Below are the code and all the weights of a small trained network. Each question names an input and a target symbol and asks about switching units off, where a switched-off unit gives its printed mean instead of its output.

import numpy as np


def w(rows, s, z=0):
    codes = np.array(rows[::2]) - 128.0
    scale = np.full(codes.shape[1], s)
    scale[-1] = z or s
    return codes * scale


def f(y):
    return y / 2 * (1 + np.tanh(0.7978845608 * (y + 0.044715 * y**3)))


def softmax(a):
    e = np.exp(a - a.max(-1, keepdims=True))
    return e / e.sum(-1, keepdims=True)


def log_softmax(a):
    a = a - a.max(-1, keepdims=True)
    return a - np.log(np.exp(a).sum(-1, keepdims=True))


def net(x, mask):
    ids = ['ΔΘΨβεζηλμξπστω'.index(c) for c in x.split()]
    T = len(ids)
    res = E[ids] + P[:T]
    r = res
    for j in range(3):
        rows = slice(2 * j, 2 * j + 2)
        q, k, v = (r @ M[0][rows].T for M in (Q, K, V))
        z = softmax(np.where(np.tri(T) > 0, q @ k.T / 2**0.5, -1e9)) @ v
        o = O[0][rows]
        res = res + np.where(mask[j], z, o[:, -1]) @ o[:, :-1]
    y = f(res @ A[0][:, :-1].T + A[0][:, -1])
    res = res + np.where(mask[3:11], y, B[0][:, -1]) @ B[0][:, :-1]
    return log_softmax(res[-1] @ U[:, :-1].T + U[:, -1])


Q, K, V, O, A, B = {}, {}, {}, {}, {}, {}
E = w([
[121,140,191,83],'Δ',
[77,71,87,115],'Θ',
[129,118,185,59],'Ψ',
[188,156,89,38],'β',
[211,170,151,50],'ε',
[123,82,187,137],'ζ',
[80,106,58,35],'η',
[211,127,247,103],'λ',
[95,46,43,130],'μ',
[233,136,143,115],'ξ',
[106,133,181,120],'π',
[22,86,152,64],'σ',
[175,28,85,122],'τ',
[59,139,235,68],'ω',
],0.012)
P = w([
[112,155,187,206],'0',
[147,83,122,33],'1',
[100,90,106,74],'2',
[94,80,100,72],'3',
[96,74,130,82],'4',
[127,111,214,61],'5',
[91,44,106,101],'6',
[67,43,158,80],'7',
[121,73,181,90],'8',
[93,62,216,103],'9',
[82,36,189,103],'10',
[110,40,242,145],'11',
[98,11,254,173],'12',
[70,15,159,75],'13',
],0.0058)
Q[0] = w([
[67,73,140,179],'H1',
[142,131,111,235],'H1',
[127,241,89,138],'H2',
[71,193,82,212],'H2',
[132,250,75,173],'H3',
[152,124,169,87],'H3',
],0.012)
K[0] = w([
[65,123,130,97],'H1',
[134,243,78,104],'H1',
[123,27,128,81],'H2',
[156,80,114,44],'H2',
[142,120,107,1],'H3',
[80,119,107,161],'H3',
],0.013)
V[0] = w([
[45,153,116,97],'H1',
[143,143,199,133],'H1',
[99,173,79,31],'H2',
[87,5,126,128],'H2',
[217,96,80,126],'H3',
[63,106,85,189],'H3',
],0.022)
O[0] = w([
[181,188,126,103,130],'H1',
[71,159,138,98,224],'H1',
[222,165,214,125,2],'H2',
[157,115,116,252,179],'H2',
[94,55,194,183,44],'H3',
[137,77,21,81,38],'H3',
],0.014,0.0063)
A[0] = w([
[114,185,171,172,42],'N1',
[198,109,114,78,2],'N2',
[147,74,94,127,104],'N3',
[126,3,159,155,150],'N4',
[109,249,89,106,249],'N5',
[154,81,191,191,148],'N6',
[116,135,76,56,248],'N7',
[110,57,93,69,68],'N8',
],0.0069,0.0015)
B[0] = w([
[144,74,87,63,162],'N1',
[212,190,104,146,134],'N2',
[220,156,223,65,149],'N3',
[86,221,102,54,196],'N4',
[196,2,209,205,254],'N5',
[103,200,118,42,158],'N6',
[247,76,107,237,219],'N7',
[91,175,161,145,184],'N8',
],0.0081,0.0051)
U = w([
[135,121,171,149,135],'Δ',
[137,153,96,92,161],'Θ',
[122,177,170,178,157],'Ψ',
[140,153,145,78,42],'β',
[140,110,153,74,12],'ε',
[105,146,111,178,147],'ζ',
[136,223,150,139,98],'η',
[93,134,159,166,151],'λ',
[124,165,75,47,255],'μ',
[106,121,145,101,151],'ξ',
[136,76,138,124,70],'π',
[136,202,154,190,82],'σ',
[97,254,121,135,175],'τ',
[144,131,160,155,111],'ω',
],0.0093,0.0037)

Each question gives the input, a string of symbols that net reads in full, and the target symbol t.
The units are the heads (2 rows each of Q, K, V and O) and the neurons (one row each of A and B). Each row of codes is followed by its name. A weight is (code - 128) times the scale printed after its matrix; where a second scale follows, it is the last column's (O, A, B and U).
mask holds one flag per unit, heads first, then neurons. A switched-off unit (its flag False) gives its mean, the last column of its rows in O or B, instead of its output. The means were averaged over made-up inputs and are rounded, as every weight is.
A unit's drop is (log p(t) with every unit on - log p(t) with that unit switched off) / (log p(t) with every unit on - log p(t) with every unit switched off).
The circuit of an input: a set's keep is (log p(t) with only the set's units on - log p(t) with every unit switched off) / (log p(t) with every unit on - log p(t) with every unit switched off). Starting from all 11 units, units are removed one at a time, each time the one whose removal leaves the highest keep (on an exact tie, the one counted first), for as long as the keep stays at least 0.8.
units of the circuit, in order: the units of the circuit, biggest drop first
k most important neurons: the k neurons with the biggest drops, biggest first
which heads matter: for each layer, one digit per head in row order, 1 if its drop is at least 0.15 and else 0, layers parted by /
drop when u is switched off: that unit's drop, to one decimal
input τ ε λ λ ξ, target τ: units of the circuit, in order => N4; N6; H3; N5
input σ σ μ, target σ: units of the circuit, in order => H2
input λ λ λ λ, target λ: which heads matter => 111
input μ λ τ λ, target μ: units of the circuit, in order => H3; N5
input τ ξ τ τ ε τ λ β η, target τ: 4 most important neurons => N4; N6; N5; N7
input μ ζ ζ ζ ε ζ μ τ, target μ: units of the circuit, in order => N4; H3
input τ η ζ, target τ: 4 most important neurons => N4; N6; N5; N7
input λ λ Ψ, target λ: which heads matter => 111
input τ τ ω, target τ: 2 most important neurons => N4; N6
input ξ μ Θ β τ, target μ: which heads matter => 110
input σ β ω σ, target σ: 3 most important neurons => N5; N2; N7
input τ σ Ψ, target τ: which heads matter => 011
input μ ζ σ τ λ, target μ: which heads matter => 001
input τ τ η τ ξ λ ξ, target τ: drop when H2 is switched off => 0.1
input τ β η τ Ψ, target τ: drop when N6 is switched off => 1.1
input ζ λ λ, target ζ: drop when H1 is switched off => 0.1
